Below is a small trained network, with its code and all its weights. Each question gives an input and a class and asks what happens when units are switched off, that is, made to give their printed mean instead of their output.

import numpy as np


def w(rows, s, z=0):
    codes = np.array(rows[::2]) - 128.0
    scale = np.full(codes.shape[1], s)
    scale[-1] = z or s
    return codes * scale


def norm(h):
    return h / np.sqrt((h * h).mean(-1, keepdims=True) + 1e-5)


def f(y):
    return np.maximum(y, 0)


def log_softmax(a):
    a = a - a.max(-1, keepdims=True)
    return a - np.log(np.exp(a).sum(-1, keepdims=True))


def net(x, mask):
    res = np.array(x, float).reshape(1, 7) / 4 @ E
    u = 0
    for l in range(2):
        y = f(norm(res) @ A[l][:, :-1].T + A[l][:, -1])
        res = res + np.where(mask[u : u + 11], y, B[l][:, -1]) @ B[l][:, :-1]
        u += 11
    return log_softmax(norm(res)[-1] @ U[:, :-1].T + U[:, -1])


A, B = {}, {}
E = w([
[140,48,205,142,91,21,95,180,142,123,126,38],'x0',
[193,207,254,130,234,137,218,134,112,166,173,141],'x1',
[160,81,166,140,158,167,129,212,120,117,158,154],'x2',
[165,4,115,117,113,162,192,164,72,148,104,217],'x3',
[192,157,172,48,170,74,179,222,86,131,80,94],'x4',
[150,99,121,148,94,119,128,90,101,90,93,201],'x5',
[86,91,104,143,85,110,123,71,142,216,201,32],'x6',
],0.00071)
A[0] = w([
[73,212,103,79,140,113,92,150,147,104,112,99,79],'0.n0',
[144,164,197,101,154,112,161,130,122,182,199,60,133],'0.n1',
[173,140,192,142,167,95,104,160,131,66,87,102,45],'0.n2',
[138,121,71,109,76,148,90,135,65,70,83,206,139],'0.n3',
[87,99,106,131,133,161,111,108,162,197,154,95,58],'0.n4',
[144,136,92,118,202,196,199,114,113,146,205,132,56],'0.n5',
[134,50,111,70,123,88,136,244,126,163,126,58,79],'0.n6',
[102,115,83,88,121,172,131,174,101,152,113,114,3],'0.n7',
[121,81,121,155,82,26,32,158,160,57,107,47,70],'0.n8',
[163,203,156,141,250,176,155,166,170,81,144,196,72],'0.n9',
[100,110,104,145,137,196,123,142,128,176,199,98,105],'0.n10',
],0.0016,0.00047)
B[0] = w([
[111,147,92,204,162,65,98,34,216,116,135,71,189],'0.n0',
[141,90,59,161,164,98,150,122,164,44,57,215,212],'0.n1',
[89,89,111,145,65,212,98,101,145,180,173,141,194],'0.n2',
[149,108,65,169,225,73,198,68,175,121,122,115,204],'0.n3',
[94,85,166,134,175,136,89,145,170,95,143,168,171],'0.n4',
[55,96,152,174,35,80,52,125,152,153,177,81,176],'0.n5',
[230,210,151,64,163,187,226,160,36,25,19,178,221],'0.n6',
[155,137,144,173,156,93,104,76,150,84,95,174,147],'0.n7',
[33,176,221,115,88,245,74,172,131,230,234,89,249],'0.n8',
[161,105,244,34,43,117,93,205,29,182,119,6,212],'0.n9',
[70,76,97,191,90,76,76,108,195,108,147,145,172],'0.n10',
],0.0015,0.0019)
A[1] = w([
[181,126,191,99,132,80,142,158,72,151,127,107,148],'1.n0',
[88,125,152,165,75,123,51,141,181,126,216,82,4],'1.n1',
[170,163,195,125,194,16,187,78,157,172,171,60,169],'1.n2',
[129,167,140,114,150,222,195,98,71,204,193,185,178],'1.n3',
[200,186,213,112,152,189,125,198,55,124,134,180,3],'1.n4',
[142,252,36,69,136,105,99,99,118,89,46,85,100],'1.n5',
[163,21,67,167,130,93,211,108,116,106,109,216,87],'1.n6',
[113,135,105,120,71,147,120,92,75,225,196,111,48],'1.n7',
[165,131,209,73,87,106,146,230,21,150,114,102,47],'1.n8',
[123,86,9,126,114,202,99,167,146,85,96,166,90],'1.n9',
[106,191,59,154,134,145,92,33,179,71,122,178,154],'1.n10',
],0.0016,0.00042)
B[1] = w([
[122,110,151,108,92,173,151,158,87,92,117,139,210],'1.n0',
[85,139,121,80,123,127,86,121,149,209,169,144,226],'1.n1',
[168,93,58,149,142,139,161,125,99,64,65,196,212],'1.n2',
[64,142,159,103,61,88,77,186,167,120,131,48,171],'1.n3',
[137,104,195,1,4,229,168,200,34,133,105,56,222],'1.n4',
[175,182,155,235,228,46,185,109,207,80,106,69,201],'1.n5',
[127,71,51,154,108,164,77,73,123,179,184,208,201],'1.n6',
[101,151,154,98,142,86,77,167,173,128,149,155,170],'1.n7',
[146,170,218,66,73,197,152,166,51,102,110,93,250],'1.n8',
[205,120,121,142,173,112,192,68,87,124,123,193,183],'1.n9',
[172,110,194,84,155,96,164,253,89,138,108,93,210],'1.n10',
],0.002)
U = w([
[186,207,102,184,236,52,182,97,178,64,67,94,2],'0',
[19,141,143,146,103,111,22,112,212,195,212,74,216],'1',
[176,132,234,24,67,198,178,222,21,99,87,89,247],'2',
[160,34,30,150,125,154,139,77,98,133,126,253,34],'3',
],0.0052,0.00055)

Each question gives the input, the list of numbers given to net, and the class t.
The units are the neurons (one row each of A and B). Each row of codes is followed by its name. A weight is (code - 128) times the scale printed after its matrix; where a second scale follows, it is the last column's (A, B and U).
mask holds one flag per neuron, layer by layer. A switched-off neuron (its flag False) gives its mean, the last column of its row in B, instead of its output. The means were averaged over made-up inputs and are rounded, as every weight is.
A unit's drop is (log p(t) with every unit on - log p(t) with that unit switched off) / (log p(t) with every unit on - log p(t) with every unit switched off).
The circuit of an input: a set's keep is (log p(t) with only the set's units on - log p(t) with every unit switched off) / (log p(t) with every unit on - log p(t) with every unit switched off). Starting from the 12 units with the biggest drops (on a tie, the unit counted first), units are removed one at a time, each time the one whose removal leaves the highest keep (on an exact tie, the one counted first), for as long as the keep stays at least 0.8.
units of the circuit, in order: the units of the circuit, biggest drop first
most important unit: the unit with the biggest drop
top k neurons: the k neurons with the biggest drops, biggest first
top k neurons in layer l: the k neurons of layer l with the biggest drops, biggest first
drop when u is switched off: that unit's drop, to one decimal
input [2,-2,-2,-8,4,-1,-1], class 1: top 2 neurons in layer 1 => (1.n1, 1.n9)
input [-5,4,-3,-6,-1,-8,-2], class 0: most important unit => 0.n8
input [-7,-2,8,7,7,8,6], class 3: units of the circuit, in order => (1.n6, 0.n3)
input [-2,0,-6,4,4,0,4], class 3: units of the circuit, in order => (0.n8, 0.n9, 1.n6)
input [3,0,3,-8,6,8,6], class 1: top 3 neurons => (0.n8, 0.n9, 1.n4)
input [0,7,-5,3,-1,4,8], class 3: top 2 neurons in layer 0 => (0.n8, 0.n1)
input [-7,-2,0,0,-5,-3,-4], class 0: top 2 neurons => (0.n8, 1.n4)
input [0,1,-8,5,1,-6,8], class 3: top 2 neurons => (0.n8, 0.n1)
input [3,-4,3,7,0,5,-6], class 3: top 2 neurons in layer 0 => (0.n3, 0.n9)
input [-7,-5,-2,-6,4,3,5], class 0: top 2 neurons => (1.n5, 0.n8)
input [0,-7,-1,6,4,-1,7], class 3: top 2 neurons => (0.n9, 1.n4)
input [0,3,-4,-1,-1,-4,1], class 0: top 2 neurons => (0.n8, 0.n1)
input [-2,0,2,5,-3,-3,6], class 1: top 3 neurons => (0.n5, 0.n1, 1.n2)
input [-1,-8,-8,-2,1,6,-6], class 0: most important unit => 1.n5
input [0,-1,-2,-5,3,7,0], class 0: drop when 0.n9 is switched off => 0.2
input [2,-7,2,3,0,4,1], class 3: drop when 0.n4 is switched off => 0.0
input [2,3,-4,4,-1,0,1], class 3: drop when 0.n8 is switched off => 0.1
